Here is a tiny trained network, its code and every weight. The questions are about switching its units off for an input and a class, where a switched-off unit gives its printed mean instead of its output.

import numpy as np


def w(rows, s, z=0):
    codes = np.array(rows[::2]) - 128.0
    scale = np.full(codes.shape[1], s)
    scale[-1] = z or s
    return codes * scale


def norm(h):
    return h / np.sqrt((h * h).mean(-1, keepdims=True) + 1e-5)


def f(y):
    return y / 2 * (1 + np.tanh(0.7978845608 * (y + 0.044715 * y**3)))


def log_softmax(a):
    a = a - a.max(-1, keepdims=True)
    return a - np.log(np.exp(a).sum(-1, keepdims=True))


def net(x, mask):
    res = np.array(x, float).reshape(1, 8) / 4 @ E
    u = 0
    for l in range(2):
        y = f(norm(res) @ A[l][:, :-1].T + A[l][:, -1])
        res = res + np.where(mask[u : u + 4], y, B[l][:, -1]) @ B[l][:, :-1]
        u += 4
    return log_softmax(norm(res)[-1] @ U[:, :-1].T + U[:, -1])


A, B = {}, {}
E = w([
[130,126,131,128,130,128,130,122],'x0',
[126,126,127,124,124,131,130,131],'x1',
[129,125,126,128,129,127,128,129],'x2',
[27,150,210,132,157,217,82,113],'x3',
[128,127,129,129,126,130,129,130],'x4',
[103,110,17,225,218,232,171,143],'x5',
[143,2,95,5,91,69,17,39],'x6',
[128,125,128,128,131,128,126,127],'x7',
],0.0093)
A[0] = w([
[120,206,238,134,126,71,163,156,5],'0.n1',
[249,136,91,124,104,13,199,151,112],'0.n2',
[247,200,88,168,113,46,236,173,66],'0.n3',
[199,110,32,148,134,68,178,154,2],'0.n4',
],0.014,0.0048)
B[0] = w([
[144,151,198,105,35,201,147,144,202],'0.n1',
[91,163,124,146,148,7,187,178,251],'0.n2',
[75,86,143,106,192,136,13,54,253],'0.n3',
[221,112,115,121,53,249,106,114,195],'0.n4',
],0.014,0.013)
A[1] = w([
[247,95,23,99,83,48,168,144,109],'1.n1',
[116,124,192,65,120,32,92,109,38],'1.n2',
[139,46,64,100,138,152,75,97,66],'1.n3',
[253,114,65,137,103,124,122,111,2],'1.n4',
],0.02,0.0056)
B[1] = w([
[168,128,108,100,67,133,252,185,214],'1.n1',
[51,117,150,131,157,65,121,127,252],'1.n2',
[183,142,116,137,126,156,101,117,232],'1.n3',
[101,158,206,110,94,198,75,107,165],'1.n4',
],0.02,0.016)
U = w([
[68,99,181,83,145,48,53,96,108],'0',
[184,141,183,69,23,190,151,147,249],'1',
[182,103,66,154,203,193,33,71,185],'2',
[87,172,110,234,202,190,214,174,59],'3',
[130,100,81,94,118,49,252,183,69],'4',
],0.014,0.0018)

Each question gives the input, the list of numbers given to net, and the class t.
The units are the neurons (one row each of A and B). Each row of codes is followed by its name. A weight is (code - 128) times the scale printed after its matrix; where a second scale follows, it is the last column's (A, B and U).
mask holds one flag per neuron, layer by layer. A switched-off neuron (its flag False) gives its mean, the last column of its row in B, instead of its output. The means were averaged over made-up inputs and are rounded, as every weight is.
A unit's drop is (log p(t) with every unit on - log p(t) with that unit switched off) / (log p(t) with every unit on - log p(t) with every unit switched off).
The circuit of an input: a set's keep is (log p(t) with only the set's units on - log p(t) with every unit switched off) / (log p(t) with every unit on - log p(t) with every unit switched off). Starting from all 8 units, units are removed one at a time, each time the one whose removal leaves the highest keep (on an exact tie, the one counted first), for as long as the keep stays at least 0.8.
circuit, biggest first: the units of the circuit, biggest drop first
k most important neurons: the k neurons with the biggest drops, biggest first
k most important neurons of layer l: the k neurons of layer l with the biggest drops, biggest first
drop of u: that unit's drop, to one decimal
input [-4,6,6,-6,2,7,-1,2], class 2: circuit, biggest first -> (0.n3)
input [-8,-2,-1,0,-3,-8,5,-8], class 4: 4 most important neurons -> (0.n3 1.n1 0.n1 1.n4)
input [-6,2,-3,-6,-6,0,-4,-1], class 0: 2 most important neurons -> (0.n3 0.n2)
input [-3,5,-3,8,6,2,6,-8], class 2: circuit, biggest first -> (0.n2 1.n3)
input [-3,6,-1,-3,-2,-6,8,5], class 4: 2 most important neurons -> (0.n3 1.n1)
input [0,6,8,-3,-3,3,8,-2], class 1: circuit, biggest first -> (1.n4 0.n3)
input [-4,0,-3,7,2,1,-1,1], class 3: 4 most important neurons -> (0.n3 1.n2 1.n3 0.n4)
input [-8,6,4,4,0,0,-8,-3], class 1: 2 most important neurons -> (0.n1 1.n2)
input [2,-7,3,-4,-6,-6,1,-3], class 4: 2 most important neurons -> (0.n2 1.n1)
input [-1,4,3,4,8,3,0,-5], class 3: 4 most important neurons -> (0.n3 0.n4 1.n3 1.n2)
input [2,8,7,-6,7,1,5,-8], class 1: 3 most important neurons -> (0.n4 1.n4 1.n2)
input [-6,-5,-3,8,3,-1,-6,2], class 1: 3 most important neurons -> (0.n1 1.n2 0.n2)
input [-1,-2,-6,8,-2,2,0,4], class 3: 4 most important neurons -> (0.n3 1.n3 0.n4 1.n2)
input [4,-2,3,-6,8,2,1,7], class 1: 2 most important neurons -> (0.n4 0.n2)
input [-7,6,6,-5,-8,-3,8,1], class 4: circuit, biggest first -> (1.n1)
input [-2,-7,-8,-6,3,1,6,-7], class 1: 2 most important neurons of layer 1 -> (1.n4 1.n2)
input [7,8,-4,-1,-1,-7,6,3], class 4: 2 most important neurons -> (0.n3 1.n1)
input [-8,-2,3,0,4,3,-1,6], class 2: 2 most important neurons of layer 0 -> (0.n2 0.n1)
input [7,-2,1,-4,8,-5,0,-3], class 0: 2 most important neurons -> (0.n3 1.n1)
input [-7,-7,-7,-4,8,-3,7,3], class 4: most important neuron -> (1.n1)
input [-6,3,-8,-6,-3,2,-4,-5], class 2: 2 most important neurons -> (0.n3 0.n4)
input [5,-4,7,8,5,4,4,-8], class 2: 2 most important neurons of layer 0 -> (0.n2 0.n1)
input [-8,-7,-3,-5,5,1,-6,-7], class 2: 2 most important neurons of layer 0 -> (0.n3 0.n4)
input [6,2,-1,0,8,-7,1,1], class 4: drop of 1.n4 -> 0.3
input [5,6,-8,-5,2,2,7,4], class 1: drop of 0.n2 -> -0.1
input [-1,2,7,-8,7,-7,6,4], class 4: drop of 0.n2 -> 0.1
input [1,3,-5,-2,-4,6,1,-2], class 1: most important neuron of layer 0 -> (0.n3)
input [0,-6,-2,-4,4,3,7,-5], class 1: drop of 1.n4 -> 0.4
input [8,-1,0,-8,-7,-5,-6,-2], class 0: 2 most important neurons of layer 0 -> (0.n3 0.n2)
